Rows and roughly how far along a hidden order each lies, from 0 to 15:
[ 15  17 -10  -8   1  -7  -8 -17 -15  -7 -32  -8 -31 -32  -7  18   9]  15
[  10   47  -29   -5    3  -39    7    2    4    1 -100   -1   18   17
  -24   25    5]  15
[-21 -33 -26  10   3  18  -2 -15  -8  19 -43 -15 -23  89 -15   9  11]  14
[ -6  10  -5   8   1 -11  10  15  18   5 -13   4  29  -2 -10  -4  -5]  7
[ -1  47   3  -1   1 -22  11  16  24  -1 -17  12  46  -1 -11 -18 -13]  1
[  6  20  12   3 -11  -6   1  -6  10 -10  -8   6  -3 -68   0  -4  -1]  7
[ 11   9  -9 -10  -2  -5  -6  -8 -19  -2  -4  -6 -17  17  -5  18   6]  12
[ -6  -4   4   5  -3   5   4   9  14   4  30   1  12   7  -2 -18  -7]  4
[ -8  -6   3   8  -1   8   4  -2  15   3   3  -1   4 -26  -3 -16  -3]  6
[ -2  38   4   6  -2 -28  14  23  23  -1 -20  16  45 -38  -9  -2 -10]  5
[ -1  26 -16  -1   3 -19   3   3  -3   7 -22  -2  15  32 -21  16  -1]  10
[  6 -12   1  -1  -5  12  -2  -8   5  -3  14  -5 -10 -30   2 -11   1]  8
[ -3  -8 -11   5  -2   2   4   4  13   7  15  -7  10   8 -12 -10  -3]  7
[ -6  -8  -4   1  -4  15  -5 -21  -7   3 -35  -3 -29  17  -2  -2   7]  11
[  2   9  -4  -1   6 -12   4  15   2   2   4   2  20   4  -5   7  -4]  9
[  2  23   9   0  -6  -4  -1 -21  -4  -8 -72  13 -23 -73   4   5   6]  12
[ -1  32  -1   1  -3 -19   4   5   4  -1 -37   8  10  -2  -8   9  -1]  9
[-14   5   1  11  -2   1   8   6  21   7  -6   4  16   1 -10 -17  -6]  5
[ -8  14  13   1  -6   7   0  -4   6   1  54   2  10   9  -5 -22 -11]  0
[ -8 -19   3   8  -4  18   0  -6   9   5  34  -6  -7 -14  -4 -16  -3]  6
[ 21 -25   4 -12  -6  12  -7   4  -9  -7  63  -5 -14 -25  13  -6   1]  9
[ 21  -9  -7 -11  -8   4  -5   2   0  -5  66 -13  -6 -26  -3  -6  -1]  8
[-24  37 -21  19  -2 -26  18  11  35  17 -67   3  51  59 -35  -5  -7]  5
